Each row has a class, written after it.
[ -3.0   4.2  -5.7   0.6  -2.6   4.2  10.5  -1.1  -4.0   0.4  -4.5 -14.3
   2.6   4.2  -1.4   3.0  -5.4  -4.9   4.1   6.0   3.9   1.7  -8.2 -11.0
  -2.9  -2.8   1.2   4.7   1.9  -8.6   5.4  11.8  -3.0   9.5   9.2  -5.3
  -2.9  -6.8  -3.4   5.6   4.9  -4.2  -9.7   4.2   2.0  12.0   2.3   7.1
  -5.8]	pebud
[ -0.4   0.1   3.3   2.8  -1.2   1.2   1.3 -11.5   2.5   4.4   2.2   2.4
   4.2   2.0   0.8   0.8  -1.4   0.7  -3.7  -5.4  -1.2  -1.1   2.1  -0.4
  -3.5  -2.2  -0.3  -0.4   0.1   1.4  -4.0  -1.8   0.2  -3.0  -2.6   0.6
   0.6  -3.1  -1.7  -4.1  -2.9   0.5   2.8  -0.4   1.2  -4.2  -2.5  -4.7
   0.5]	dutol
[  2.0   0.3  10.0   2.9   2.4  -0.9   7.6 -10.9   0.2   9.9   0.6   2.1
  11.9   1.3   0.1   3.1  -3.3  -5.5  -2.5  -9.1  -2.0  -0.2   5.1  -5.3
  -5.9  -6.1  -1.0   3.7   3.9  -0.2  -4.5   1.4  -0.4   3.3  -0.1   2.3
  -0.3  -4.2  -2.1  -7.2  -5.4   0.3   8.4  -0.1   4.5  -3.1  -2.2  -6.4
  -2.1]	lus
[  1.4  -1.5   3.8   1.8  -0.3  -1.4  -3.9  -7.7   4.8   2.3   3.5  10.5
  -0.6  -1.9   0.7  -2.9   2.4   5.9  -4.6  -6.4  -2.5   1.1   4.9   7.3
   0.0  -0.2  -1.0  -4.7  -2.5   7.1  -6.2  -8.3   2.2  -9.7  -7.4   3.9
   2.9   2.3   1.1  -4.7  -3.7   3.1   3.9  -3.0  -1.3 -10.1  -4.2  -7.1
   4.4]	dutol
[ -2.5   2.4  -5.3   1.7  -3.0   4.6   6.6  -0.8  -3.7   0.0  -4.3 -11.1
   1.6   3.5  -0.5   3.6  -5.3  -4.0   2.7   5.0   3.0  -1.7  -6.0  -8.7
  -1.5  -0.7   0.2   3.9   1.6  -6.9   3.9   8.8  -3.7   8.1   7.9  -6.6
  -2.6  -5.7  -1.9   4.9   6.6  -2.4  -8.0   3.1   1.3   9.7   3.0   5.6
  -4.9]	pebud
[ 5.1 -1.2  4.4 -2.5  4.1 -5.4 -6.3 10.1  1.3 -2.2  2.6  9.9 -4.1 -5.5
  0.3 -3.6  4.4  2.3  1.0 -1.8 -4.8  2.7  5.9  9.7  4.4  3.0 -1.3 -2.8
 -1.1  4.6 -1.9 -8.5  2.5 -5.1 -5.3  7.1  1.6  7.6  3.1 -1.4 -5.3  2.8
  9.7 -2.9 -2.0 -6.5 -1.5 -2.1  4.8]	dutol
[  0.8   1.0  11.7   6.6   1.6   0.3  11.4 -23.1   3.3  15.3   2.2   1.2
  16.1   3.8   0.0   5.5  -6.1  -5.6  -5.9 -15.0  -1.1  -3.6   6.8  -7.6
 -10.7  -9.6  -1.4   5.9   4.2   0.2  -8.2   2.2  -1.0  -0.1  -2.0   1.9
  -0.3  -9.0  -5.5 -11.8  -7.3   0.4   7.0  -1.4   6.3  -6.3  -4.4 -10.5
  -3.3]	lus
[ 0.5  0.7  5.1  2.8  0.5  0.5  5.8 -8.5  0.5  6.0  2.4 -0.5  8.1  1.5
 -0.4  2.5 -3.6 -4.8 -1.6 -6.8 -0.2 -0.6  2.0 -4.8 -4.7 -2.9  0.0  3.1
  2.8 -1.4 -1.5  2.9 -0.2  2.3 -0.1  0.5 -0.6 -4.6 -2.4 -3.5 -3.5 -0.1
  3.9  0.8  2.8 -1.2 -1.2 -4.0 -1.7]	lus
[  1.0  -0.2   9.8   4.0  -0.3  -0.7   3.5 -18.2   3.9   7.7   2.5   8.2
   7.4   1.0  -0.1   1.4  -0.7   1.1  -7.1 -12.1  -2.5  -4.6   6.9   0.3
  -5.1  -2.6  -0.9  -2.9   1.6   4.5  -8.4  -4.8   1.3  -6.1  -6.8   3.4
   1.5  -3.2  -2.4 -10.2  -7.1   1.5   7.7  -2.6   2.7  -9.6  -4.8  -9.9
   0.3]	dutol
[  4.7  -3.9  13.7   1.7   6.0  -4.7   2.6  -6.1   3.3   8.3   3.1  10.6
   7.4  -3.2  -0.1   0.3   1.0  -4.0  -2.0 -11.0  -5.1   1.4  10.0   2.0
  -2.9  -4.0  -1.2   0.9   3.1   4.2  -4.8  -6.7   2.6  -2.9  -7.5   7.1
   1.0   1.3   0.3  -9.7 -11.2   3.3  15.9  -2.9   3.0 -10.9  -3.7  -9.6
   2.4]	dutol
[ -0.4   2.4  -6.2  -1.1  -0.3   2.8   6.5   6.9  -4.9   0.1  -5.1 -13.5
   1.8   2.3  -1.1   3.0  -4.5  -7.6   4.6   8.3   3.6  -1.2  -6.2 -10.0
   0.7  -3.1   1.0   5.1   2.6  -9.7   7.5  12.3  -3.0  12.3  10.5  -5.3
  -2.5  -3.1  -1.7   5.7   5.5  -3.3  -7.6   4.3   2.9  13.1   4.1   8.4
  -5.8]	pebud
[  2.2   0.8  10.3   4.2   1.1   1.6   8.1 -14.9   0.6   9.4   0.3  -2.0
  10.1   2.0   0.0   3.3  -4.1  -3.9  -2.2  -7.4  -1.0  -3.0   2.2  -6.3
  -6.5  -6.3  -0.6   3.7   3.7  -1.2  -3.9   3.3  -0.7   0.5   0.5  -0.9
  -1.2  -6.1  -3.8  -6.0  -5.2  -0.8   4.1   1.5   4.5  -0.9  -2.6  -5.7
  -3.2]	lus
[ -5.1   2.1 -22.1  -6.1  -7.7   1.2 -17.7  20.0   0.0 -22.2   1.0   0.8
 -23.1  -1.2   1.5  -5.6   6.6  15.7   3.9  16.7   4.1  -0.7  -9.8  13.6
  12.1  14.6   2.6 -10.9  -9.8   3.4   5.2  -6.6   0.9  -8.9   1.5  -4.2
   2.0  10.3   2.7  14.5  12.1  -0.3 -18.9  -0.6 -10.8   4.6   3.8  13.4
   5.9]	pebud
[ -0.2   1.6   8.7   4.7   0.1   1.7  10.4 -17.3  -0.3  10.7   0.8  -4.3
   8.5   2.3  -0.8   3.6  -5.4  -6.6  -2.5  -9.7  -1.6  -1.7   2.2  -9.4
  -7.7  -7.0   0.1   4.8   3.9  -2.8  -2.9   5.8  -1.7   2.9   1.8  -0.9
  -1.8  -7.9  -4.6  -5.9  -3.1  -1.4   2.8   1.8   5.0  -0.3  -0.7  -5.6
  -4.3]	lus
[ 3.1 -3.2  6.1  0.3  3.2 -3.3 -2.3 -3.1  2.7  2.5  2.7 10.4  1.8 -2.2
 -0.3 -1.7  3.4  1.0 -3.2 -5.8 -3.0  1.2  6.3  5.0  0.2  0.4  0.9 -1.3
 -0.3  5.1 -4.3 -7.0  3.3 -2.5 -6.1  4.9  0.6  3.1  0.7 -7.1 -4.6  2.9
  9.4 -2.2 -0.2 -8.8 -2.5 -7.5  3.4]	dutol
[  1.5  -2.3   5.3   0.4   0.0  -2.3  -6.4  -7.7   4.7   1.2   5.5  14.8
  -1.3  -1.8   1.3  -2.8   4.4   7.5  -4.9  -8.1  -4.0   0.3   6.6   9.5
   0.3   1.7   0.1  -5.7  -3.0   8.8  -7.1 -10.7   2.5 -11.7 -10.4   5.3
   3.3   4.4   1.0  -6.8  -5.6   2.3   6.5  -4.1  -1.7 -12.6  -5.0  -9.3
   5.2]	dutol
[ 1.7 -1.0  2.1 -1.8  5.0 -1.5  5.6 11.1 -4.2  2.9 -4.0 -6.8  3.5 -1.0
 -1.6  1.0 -0.9 -8.7  4.0  3.3 -0.6  2.1  0.4 -6.4  1.2 -2.9 -0.5  5.0
  3.7 -6.2  5.8  6.3 -1.1  9.8  5.7  0.9 -2.6  0.8  0.6  2.6 -1.1 -0.4
  5.3  1.5  3.3  7.0  2.5  3.3 -3.4]	pebud
[ -3.1   2.2  -9.7  -2.1  -4.2   3.0  -0.4   6.5  -4.3  -5.1  -3.2 -10.3
  -5.2   1.7  -0.2   0.6  -0.7   0.2   3.8  10.3   3.8  -1.3  -6.9  -3.6
   0.2   2.7   0.1   0.2  -1.4  -1.9   6.2   6.4  -1.4   6.2   6.7  -4.9
  -0.7  -0.6   0.1   8.2   7.0  -3.0 -10.9   2.8  -1.5   8.7   3.7   8.8
  -2.4]	pebud
[ -3.0   3.5  -9.1  -0.9  -3.6   4.1   3.5   3.5  -3.2  -3.2  -3.8 -12.4
  -1.4   2.8  -1.0   1.7  -4.2  -1.9   4.4   9.2   4.8  -1.6  -8.3  -7.2
  -0.3  -0.2   0.4   1.4  -0.5  -6.4   5.3   8.8  -3.5   7.6   8.9  -5.4
  -1.9  -4.0  -1.1   6.7   7.4  -4.6 -11.2   3.5   0.7  11.7   3.3   8.9
  -4.5]	pebud
[ -2.9   2.4  -7.5  -1.0  -2.2   2.8   2.6   5.6  -2.9  -4.0  -3.2 -10.8
  -3.7   2.4  -0.1   1.8  -2.1  -1.5   4.3   7.4   3.8  -0.2  -6.5  -5.4
   1.2   0.7   0.9   3.0   0.4  -4.9   5.2   7.7  -1.8   6.8   8.8  -5.4
  -3.1  -2.6  -0.2   7.3   8.0  -3.2 -10.1   2.7  -0.1  10.3   4.0   8.0
  -4.0]	pebud
[ -3.7   2.5 -16.6  -4.1  -6.0   2.3  -9.8  12.7  -1.7 -14.2  -1.3  -5.3
 -14.3   0.0   0.4  -3.5   2.9   8.5   4.1  13.7   4.2  -1.4  -9.0   4.4
   7.6   6.7   2.4  -5.3  -5.7  -1.0   5.6   0.4  -1.2  -1.8   3.5  -6.0
   0.8   4.7   2.9  11.1  10.8  -2.0 -17.7   1.5  -6.2   6.6   3.5  11.1
   1.6]	pebud
